Here is a tiny trained network, its code and every weight. The questions are about switching its units off for an input and a target symbol, where a switched-off unit gives its printed mean instead of its output.

import numpy as np


def w(rows, s, z=0):
    codes = np.array(rows[::2]) - 128.0
    scale = np.full(codes.shape[1], s)
    scale[-1] = z or s
    return codes * scale


def norm(h):
    return h / np.sqrt((h * h).mean(-1, keepdims=True) + 1e-5)


def f(y):
    return y / 2 * (1 + np.tanh(0.7978845608 * (y + 0.044715 * y**3)))


def softmax(a):
    e = np.exp(a - a.max(-1, keepdims=True))
    return e / e.sum(-1, keepdims=True)


def log_softmax(a):
    a = a - a.max(-1, keepdims=True)
    return a - np.log(np.exp(a).sum(-1, keepdims=True))


def net(x, mask):
    ids = ['ΓΔαβεζθσω'.index(c) for c in x.split()]
    T = len(ids)
    res = E[ids] + P[:T]
    q, k, v = (norm(res) @ M[0].T for M in (Q, K, V))
    z = softmax(np.where(np.tri(T) > 0, q @ k.T / 4**0.5, -1e9)) @ v
    res = res + np.where(mask[0], z, O[0][:, -1]) @ O[0][:, :-1]
    y = f(norm(res) @ A[0][:, :-1].T + A[0][:, -1])
    res = res + np.where(mask[1:25], y, B[0][:, -1]) @ B[0][:, :-1]
    return log_softmax(norm(res)[-1] @ U[:, :-1].T + U[:, -1])


Q, K, V, O, A, B = {}, {}, {}, {}, {}, {}
E = w([
[231,36,143,107],'Γ',
[156,55,123,134],'Δ',
[144,125,68,211],'α',
[206,42,124,71],'β',
[212,34,138,121],'ε',
[80,131,45,168],'ζ',
[231,50,141,124],'θ',
[218,254,75,232],'σ',
[224,250,76,235],'ω',
],0.0078)
P = w([
[115,104,75,156],'0',
[117,230,247,171],'1',
[180,49,72,114],'2',
[104,125,86,75],'3',
[71,187,229,142],'4',
[231,77,64,120],'5',
[112,225,68,137],'6',
[54,123,170,150],'7',
[210,134,6,111],'8',
[82,154,91,82],'9',
[51,84,149,154],'10',
],0.014)
Q[0] = w([
[188,138,66,164],'h0',
[153,148,218,180],'h0',
[197,34,97,224],'h0',
[141,46,215,255],'h0',
],0.0095)
K[0] = w([
[59,96,144,148],'h0',
[141,174,122,92],'h0',
[68,169,219,121],'h0',
[130,196,218,7],'h0',
],0.011)
V[0] = w([
[241,10,165,161],'h0',
[138,85,177,208],'h0',
[49,54,165,137],'h0',
[165,127,122,60],'h0',
],0.012)
O[0] = w([
[215,97,158,196,244],'h0',
[138,207,176,236,254],'h0',
[54,56,154,174,99],'h0',
[139,97,1,163,56],'h0',
],0.0084,0.004)
A[0] = w([
[120,157,235,91,143],'n0',
[157,155,167,144,129],'n1',
[168,75,89,95,122],'n2',
[118,107,244,171,228],'n3',
[162,87,138,131,161],'n4',
[69,42,114,132,189],'n5',
[113,72,128,126,152],'n6',
[177,217,121,84,163],'n7',
[59,120,60,195,190],'n8',
[107,169,166,209,176],'n9',
[103,45,121,110,198],'n10',
[174,144,87,137,92],'n11',
[160,80,169,161,101],'n12',
[71,87,154,143,186],'n13',
[132,102,86,140,85],'n14',
[160,124,78,99,111],'n15',
[158,51,66,202,3],'n16',
[104,185,157,62,133],'n17',
[123,156,93,102,98],'n18',
[123,104,174,171,139],'n19',
[112,164,91,191,75],'n20',
[112,168,115,134,134],'n21',
[132,132,129,141,77],'n22',
[156,135,79,117,83],'n23',
],0.011,0.005)
B[0] = w([
[173,157,213,191,173],'n0',
[74,139,142,112,175],'n1',
[114,255,109,145,153],'n2',
[97,123,195,86,254],'n3',
[24,96,128,155,168],'n4',
[43,117,81,141,152],'n5',
[58,161,99,158,135],'n6',
[78,62,137,95,202],'n7',
[124,113,206,111,184],'n8',
[22,102,191,92,243],'n9',
[30,140,120,165,151],'n10',
[128,93,102,104,163],'n11',
[69,149,142,138,172],'n12',
[30,134,143,116,155],'n13',
[160,166,126,129,126],'n14',
[112,163,106,62,144],'n15',
[182,110,94,152,171],'n16',
[83,87,124,171,146],'n17',
[127,123,119,96,125],'n18',
[111,155,155,116,175],'n19',
[130,122,161,131,160],'n20',
[89,106,142,121,143],'n21',
[186,140,95,86,121],'n22',
[170,127,98,80,137],'n23',
],0.0062,0.0073)
U = w([
[168,110,79,192,12],'Γ',
[85,116,168,175,163],'Δ',
[138,177,254,63,187],'α',
[169,110,7,188,106],'β',
[168,102,111,213,57],'ε',
[16,129,57,77,255],'ζ',
[184,114,107,189,22],'θ',
[158,169,40,55,108],'σ',
[161,166,49,60,104],'ω',
],0.0099,0.0025)

Each question gives the input, a string of symbols that net reads in full, and the target symbol t.
The units are the heads (4 rows each of Q, K, V and O) and the neurons (one row each of A and B). Each row of codes is followed by its name. A weight is (code - 128) times the scale printed after its matrix; where a second scale follows, it is the last column's (O, A, B and U).
mask holds one flag per unit, heads first, then neurons. A switched-off unit (its flag False) gives its mean, the last column of its rows in O or B, instead of its output. The means were averaged over made-up inputs and are rounded, as every weight is.
A unit's drop is (log p(t) with every unit on - log p(t) with that unit switched off) / (log p(t) with every unit on - log p(t) with every unit switched off).
The circuit of an input: a set's keep is (log p(t) with only the set's units on - log p(t) with every unit switched off) / (log p(t) with every unit on - log p(t) with every unit switched off). Starting from the 12 units with the biggest drops (on a tie, the unit counted first), units are removed one at a time, each time the one whose removal leaves the highest keep (on an exact tie, the one counted first), for as long as the keep stays at least 0.8.
circuit, biggest first: the units of the circuit, biggest drop first
most important unit: the unit with the biggest drop
k most important neurons: the k neurons with the biggest drops, biggest first
drop when u is switched off: that unit's drop, to one decimal
input ζ ε ε ω Δ ε, target Δ: circuit, biggest first => [h0; n4]
input ζ β ζ ω ω Δ β σ α σ, target ζ: circuit, biggest first => [n7; h0]
input ζ ζ α α α σ ζ Δ Γ ω, target ζ: circuit, biggest first => [h0; n7; n3]
input ω Δ σ β ω α ω ζ Γ, target ζ: circuit, biggest first => [h0]
input ε α Γ ζ ζ θ ζ σ ζ ε, target ε: circuit, biggest first => [h0; n9]
input ζ β β β β, target ζ: circuit, biggest first => [h0; n4; n10]
input β ζ ω ω α α Γ ζ ζ Δ, target β: circuit, biggest first => [h0; n3]
input β ζ β σ, target β: circuit, biggest first => [h0; n3]
input σ α σ Δ β σ ζ ω α ε, target σ: circuit, biggest first => [h0; n9]
input σ β α β ζ ε α β Γ, target β: 3 most important neurons => [n9; n16; n3]
input ω β σ, target β: 2 most important neurons => [n3; n0]
input ζ β Γ Δ Δ θ, target Δ: 2 most important neurons => [n4; n12]
input ζ α β Γ β σ ε, target ζ: circuit, biggest first => [h0; n3]
input ζ ω α ζ α Γ Γ, target ζ: most important unit => n7
input α α β, target α: 2 most important neurons => [n9; n2]
input ζ β β α ω ε β Γ ζ σ, target ζ: 2 most important neurons => [n7; n17]
input β θ Δ ω α ζ, target α: drop when h0 is switched off => 1.7
input β Δ σ σ β Γ θ ζ θ, target ζ: drop when h0 is switched off => 0.9
input β ζ β, target ζ: drop when h0 is switched off => 1.1
input Δ α θ β ζ Δ θ Δ, target ζ: most important neuron => [n5]
